Here is a tiny trained network, its code and every weight. The questions are about switching its units off for an input and a target symbol, where a switched-off unit gives its printed mean instead of its output.

import numpy as np


def w(rows, s, z=0):
    codes = np.array(rows[::2]) - 128.0
    scale = np.full(codes.shape[1], s)
    scale[-1] = z or s
    return codes * scale


def f(y):
    return np.maximum(y, 0)


def softmax(a):
    e = np.exp(a - a.max(-1, keepdims=True))
    return e / e.sum(-1, keepdims=True)


def log_softmax(a):
    a = a - a.max(-1, keepdims=True)
    return a - np.log(np.exp(a).sum(-1, keepdims=True))


def net(x, mask):
    ids = ['αγδζμξσφω'.index(c) for c in x.split()]
    T = len(ids)
    res = E[ids] + P[:T]
    q, k, v = (res @ M[0].T for M in (Q, K, V))
    z = softmax(np.where(np.tri(T) > 0, q @ k.T / 4**0.5, -1e9)) @ v
    res = res + np.where(mask[0], z, O[0][:, -1]) @ O[0][:, :-1]
    y = f(res @ A[0][:, :-1].T + A[0][:, -1])
    res = res + np.where(mask[1:13], y, B[0][:, -1]) @ B[0][:, :-1]
    return log_softmax(res[-1] @ U[:, :-1].T + U[:, -1])


Q, K, V, O, A, B = {}, {}, {}, {}, {}, {}
E = w([
[135,78,131],'α',
[155,146,67],'γ',
[180,161,132],'δ',
[201,125,88],'ζ',
[252,61,98],'μ',
[84,184,33],'ξ',
[154,64,152],'σ',
[115,149,137],'φ',
[166,171,238],'ω',
],0.018)
P = w([
[98,180,255],'0',
[124,189,197],'1',
[132,187,160],'2',
[139,184,129],'3',
[144,178,110],'4',
[149,171,101],'5',
[150,168,91],'6',
[155,162,80],'7',
[154,166,67],'8',
[159,159,55],'9',
[165,158,40],'10',
],0.0094)
Q[0] = w([
[106,7,45],'H1',
[197,116,133],'H1',
[48,47,166],'H1',
[152,99,142],'H1',
],0.018)
K[0] = w([
[116,5,43],'H1',
[132,160,76],'H1',
[11,45,160],'H1',
[99,129,104],'H1',
],0.017)
V[0] = w([
[104,52,255],'H1',
[76,208,117],'H1',
[192,111,37],'H1',
[166,169,2],'H1',
],0.0042)
O[0] = w([
[141,54,2,10],'H1',
[161,206,103,108],'H1',
[85,104,249,221],'H1',
[98,161,254,219],'H1',
],0.0047,0.0011)
A[0] = w([
[211,135,89,33],'N1',
[65,175,94,3],'N2',
[224,125,32,75],'N3',
[89,124,184,172],'N4',
[76,47,80,72],'N5',
[101,110,128,80],'N6',
[232,107,35,32],'N7',
[86,90,72,141],'N8',
[109,159,202,21],'N9',
[100,8,82,8],'N10',
[161,45,122,121],'N11',
[160,111,23,149],'N12',
],0.014,0.0057)
B[0] = w([
[120,68,159,210],'N1',
[250,20,102,152],'N2',
[142,32,192,254],'N3',
[121,163,81,149],'N4',
[127,107,168,136],'N5',
[139,137,108,128],'N6',
[125,199,68,219],'N7',
[118,91,122,149],'N8',
[60,165,36,138],'N9',
[3,197,249,144],'N10',
[84,110,72,188],'N11',
[108,213,123,209],'N12',
],0.025,0.0058)
U = w([
[181,248,97,254],'α',
[173,72,209,211],'γ',
[132,81,86,53],'δ',
[125,77,98,45],'ζ',
[103,2,67,49],'μ',
[82,75,111,90],'ξ',
[100,80,58,145],'σ',
[191,85,41,69],'φ',
[120,82,96,60],'ω',
],0.0094,0.0058)

Each question gives the input, a string of symbols that net reads in full, and the target symbol t.
The units are the heads (4 rows each of Q, K, V and O) and the neurons (one row each of A and B). Each row of codes is followed by its name. A weight is (code - 128) times the scale printed after its matrix; where a second scale follows, it is the last column's (O, A, B and U).
mask holds one flag per unit, heads first, then neurons. A switched-off unit (its flag False) gives its mean, the last column of its rows in O or B, instead of its output. The means were averaged over made-up inputs and are rounded, as every weight is.
A unit's drop is (log p(t) with every unit on - log p(t) with that unit switched off) / (log p(t) with every unit on - log p(t) with every unit switched off).
The circuit of an input: a set's keep is (log p(t) with only the set's units on - log p(t) with every unit switched off) / (log p(t) with every unit on - log p(t) with every unit switched off). Starting from the 12 units with the biggest drops (on a tie, the unit counted first), units are removed one at a time, each time the one whose removal leaves the highest keep (on an exact tie, the one counted first), for as long as the keep stays at least 0.8.
circuit, biggest first: the units of the circuit, biggest drop first
k most important neurons: the k neurons with the biggest drops, biggest first
drop of u: that unit's drop, to one decimal
input ω ζ ω ω ξ, target φ: circuit, biggest first -> N2
input φ ζ σ α σ ω σ ξ μ σ φ, target α: circuit, biggest first -> N3, N1
input γ ζ σ δ δ ζ δ, target γ: 2 most important neurons -> N7, N12
input ω δ δ δ δ δ ζ γ δ, target γ: 2 most important neurons -> N3, N11
input γ ζ φ δ δ σ δ ξ, target φ: 2 most important neurons -> N2, N12
input σ δ σ δ δ δ μ σ δ γ, target α: 2 most important neurons -> N12, N1
input δ σ σ, target ξ: 3 most important neurons -> N10, N11, N2
input σ δ δ δ σ ω ω μ δ δ ζ, target γ: 2 most important neurons -> N3, N11
input δ δ γ δ δ ω, target α: drop of N7 -> -0.2
input ω ξ δ μ φ δ δ δ γ, target α: drop of N1 -> 0.1
input ξ δ ζ φ α δ μ ζ, target γ: drop of H1 -> 0.5
